104	157	151	148	100
141	131	132	147	124
118	142	145	154	105
-> 100, 118

122	145	147	121	109	150
117	106	114	119	136	129
136	144	107	116	113	150
-> 150, 136

130	128	150	138	102	138	105
153	143	154	132	102	131	121
121	147	116	123	133	121	126
-> 105, 121

125	128	127	123
125	126	127	123
125	126	127	154
-> 123, 125

139	137	120	147
136	134	122	144
118	120	135	106
-> 147, 118

110	155	122	114	101	133	121 -> 121, 110

107	129	128	128 -> 128, 107

106	101	99	146 -> 146, 106

127	122	154	110	148	132	108
129	125	137	122	134	128	122
-> 108, 129

107	126	154	142	143 -> 143, 107
---
[[130 133 129 138]
 [130 134 129 140]
 [131 139 129 149]] gives 130

[105 120 122 124 123] gives 105

[143 123 127 156] gives 143

[144 153 135 130 127 131 124] gives 144

[105 111 150 151 137 113 109] gives 105

[[113 133 136 126 111 143 119]
 [137 127 123 135 100 128 135]] gives 113
---
141,134,135,137,145
154,144,111,140,150
150,149,111,155,138
Out: 145, 150

148,148,113,155,148,149,100
155,158,107,146,141,141,103
Out: 100, 155

106,131,114,151,107 Out: 107, 106

133,120,105,132,129,129,129 Out: 129, 133

139,123,117,100,150,124 Out: 124, 139

127,134,121,133,119,115,130
140,130,130,112,154,152,132
Out: 130, 140

127,119,121,132,127,130,123
121,123,141,117,129,143,102
Out: 123, 121

149,151,130,150,127,129,128 Out: 128, 149
---
[125 148 117 113 124 128 106] => 113

[125 130 129 152] => 129

[134 133 132 107 137] => 132

[ 99 106 123 129 132 141] => 106

[[152 153 110 147 140 142]
 [104 101 144 121 123 120]] => 104

[[136 101 129 149 143 129 131]
 [126 114 134 146 132 130 134]] => 114

[[102 143 103 140 106]
 [107 135 133 122 114]] => 103

[[114 139 115 112 107 140 121]
 [113 143 118 125 122 131 120]
 [110 146 111 100 105 149 102]] => 102
---
[[142 128 115 124]
 [130 134 104 127]
 [133 128 123 118]]: 123

[[136 108 117 116 130]
 [146 111 153 117 141]
 [115 108 112 130 116]]: 112

[[149 146 112 152 149 151]
 [154 149 109 154 149 154]
 [153 154 104 150 148 143]]: 104

[[132 110 138 141 131 128 149]
 [126 142 119 112 122 124 112]
 [135 106 138 143 132 129 152]]: 138

[[142 102 149 145]
 [106 148 108 109]
 [107 153 110 110]]: 110

[[115 139 141 143 112 142]
 [114 139 138 142 117 139]
 [108 149 146 148 107 149]]: 146

[[128 128 128 134 157 157 158]
 [131 155 157 157 157 157 157]
 [128 130 156 157 157 157 157]]: 156

[[103 125 113 120]
 [102 123 111 117]
 [109 123 118 123]]: 118
---
[[133 142 136 136 133 137]
 [141 139 130 136 138 134]
 [150 140 137 139 138 132]] result: 137

[[110 117 107 110]
 [148 141 143 141]
 [146 139 149 143]] result: 110

[[144 141 145 143 139]
 [143 150 142 135 131]
 [119 107 114 107 117]] result: 139

[[110 125 113 118]
 [141 131 117 129]
 [149 133  99 127]] result: 118

[[112 122 122 141 132 125]
 [111 117 125 141 132 125]
 [155 152 140 127 136 142]] result: 125

[[116 118 131 130 132 152 155]
 [154 150 139 139 136 113 112]
 [155 150 141 141 135 110 112]] result: 155

[[134 134 104 115 136 113]
 [131 117 157 149 114 101]
 [140 101 129 135 144  99]] result: 113

[[138 125 115 144 142 142 143]
 [137 131 123 145 142 142 139]
 [129 143 152 127 128 127 123]] result: 143
---
((124, 134, 157, 146, 109, 112), (104, 133, 133, 145, 145, 143), (151, 142, 155, 146, 147, 130)) Out: 112, 151
(106, 103, 139, 104) Out: 104, 106
(103, 148, 133, 155, 102, 151) Out: 151, 103
((111, 127, 135, 132, 105, 152, 128), (128, 128, 129, 128, 127, 129, 128), (128, 124, 132, 129, 120, 129, 115)) Out: 128, 128
(113, 144, 108, 139, 102) Out: 102, 113
(146, 130, 128, 128, 150) Out: 150, 146
(144, 140, 153, 130, 128, 124) Out: 124, 144
---
Q:
[[143 139 122 111 132 136 151]
 [145 133 122 112 126 138 148]]
A: 126

Q:
[[116 113 138 121 121]
 [122 109 125 122 123]
 [133 119 129 126 107]]
A: 125

Q:
[[145 123 101 134 117 126 156]
 [151 116 113 139 115 129 156]]
A: 115

Q:
[[136 151 124 116 120 121 123]
 [132 131 112 119 126 105 119]]
A: 126

Q:
[[146 125 113 119 149 133]
 [146 132 113 117 146 137]]
A: 117

Q:
[[120 133 152 104 114 131 129]
 [107 146 146 111 128 115 129]]
A: 128
---
[119 134 137 114 151 156] → 119

[110 134 129 150] → 129

[115 124 143 127 127 105 140] → 115

[[104 112 125 131]
 [146 147 113 139]
 [143 140 128 135]] → 112

[136 104 127 155 115] → 115

[154 126 140 144 130 123 136] → 126

[[128 129 123 134 113]
 [133 120 149 126 130]] → 120
---
Q: ((132, 140, 121, 129, 144, 122, 149), (129, 119, 139, 132, 109, 130, 103), (132, 127, 137, 133, 105, 131, 109))
A: 132
Q: ((127, 129, 126, 117, 117, 102, 127), (123, 129, 127, 138, 129, 137, 107), (132, 132, 127, 123, 122, 112, 132))
A: 138
Q: (99, 132, 154, 119, 123)
A: 154
Q: ((117, 117, 128, 116, 134, 107, 142), (115, 129, 135, 126, 109, 107, 138), (125, 117, 138, 110, 125, 125, 128))
A: 126
Q: (124, 131, 146, 128, 106)
A: 146
Q: ((131, 138, 116, 145, 128, 115, 132), (138, 145, 109, 112, 140, 128, 132), (142, 117, 102, 111, 113, 118, 137))
A: 112
---
[[139 122 127 123 142]
 [127 139 129 156 119]
 [109 141 156 111 138]] ==> 129

[[114 143 128 117]
 [153 114 131 139]
 [123 128 128 130]] ==> 131

[[123 103 132 110]
 [109 147 145 144]
 [117 156 119 142]] ==> 145

[[118 114 126 114]
 [151 132 151 137]
 [125 122 129  99]] ==> 151

[[137 148 151 133 146]
 [132 139 153 131 140]
 [137 139 143 133 143]] ==> 153

[[139 142 142 135 153]
 [128 134 121 113 111]
 [119 110 144 133 121]] ==> 121

[[128 139 128 119]
 [127 153 107 102]
 [128 140 126 119]] ==> 107
---
[[127 156 136 122 138]
 [126 157 136 122 137]
 [143 139 147 118 114]] => 127

[[130 128 142 127 142 128 131]
 [128 130 119 127 127 128 144]
 [130 128 150 128 141 128 121]] => 130

[[135 112 141 145 132 112 132]
 [145 123 130 113 156 114 106]
 [142 111 155 127 124 124 137]] => 135

[[152 135 112 144]
 [147 116 125 136]
 [141 115 138 125]] => 152

[[116 116 120 143 145 143]
 [ 99 143 142 110 123 134]
 [148 118 127 129 131 121]] => 116

[[144 135 140 139]
 [142 119 153 125]
 [139 145 121 142]] => 144
---
[103 124 138 153 112 140]	140, 103

[128 142 136 134 128 100]	100, 128

[[127 125 139 135 125 128 150]
 [134 125 114 133 130 127 127]
 [136 119 119 131 125 124 140]]	150, 136

[[140 140 137 114 129]
 [122 105 122 147 118]]	129, 122

[[122 143 126 114 117 132 124]
 [107 131 121 105 121 134 115]]	124, 107

[[106 108 119 131 130]
 [155 143 156 114 120]
 [132 114 136 127 105]]	130, 132
---
array([[142, 150, 129, 101],
       [137, 136, 122, 121],
       [130, 148, 139, 120]]) >> 150

array([135, 150, 100, 113, 134, 141]) >> 113

array([152, 146, 129, 104, 105]) >> 129

array([141, 129, 145, 152, 133, 125, 151]) >> 133

array([[136, 127, 134, 134, 156],
       [133, 117, 143, 140, 127]]) >> 134

array([149, 124, 149, 131, 144]) >> 149

array([118, 143, 138, 124, 155]) >> 138

array([134, 138, 110, 132, 122, 136, 102]) >> 122

array([125, 103, 146, 140, 115, 140]) >> 140

array([149, 152, 116, 133, 123, 113, 110]) >> 123
---
Q: [135 113 153 146 106]
A: 135
Q: [141 128 119 152 104]
A: 128
Q: [126 124 117 131 154]
A: 126
Q: [136 137 127 106 132]
A: 132
Q: [100 124 138 109 122]
A: 122
Q: [156 140 141 107 125]
A: 140
Q: [138 102 122 116 100]
A: 116
Q: [103 134 120 110 154]
A: 120
---
[[101 145 147 114 146 140]
 [150 105 129 118 148 134]] => 147

[[153 113 140 134 118 136 104]
 [153 117 101 122 107 127 127]
 [145 105 113 112 135 138 113]] => 101

[[130 116 133 129 116 133]
 [154 110 123 152 106 123]
 [124 115 141 122 117 142]] => 123

[[106 154 107 134]
 [105 151 100 135]] => 107

[[112 117 143 136 140 135 136]
 [112 106 149 118 148 148 150]] => 143

[[104 116 155 143 105]
 [119 133 142 130 110]] => 155

[[146 128 117 122 103]
 [133 117 118 150 128]] => 117
---
Input: [146, 139, 128, 101, 108]
Output: 128, 146
Input: [147, 144, 145, 147, 145, 154, 144]
Output: 147, 154
Input: [142, 150, 111, 114, 147, 110, 112]
Output: 114, 150
Input: [102, 144, 113, 122, 108]
Output: 113, 144
Input: [118, 146, 150, 117, 110]
Output: 150, 150
Input: [120, 132, 147, 131, 139, 103, 132]
Output: 131, 147
Input: [136, 138, 143, 99, 126]
Output: 143, 143
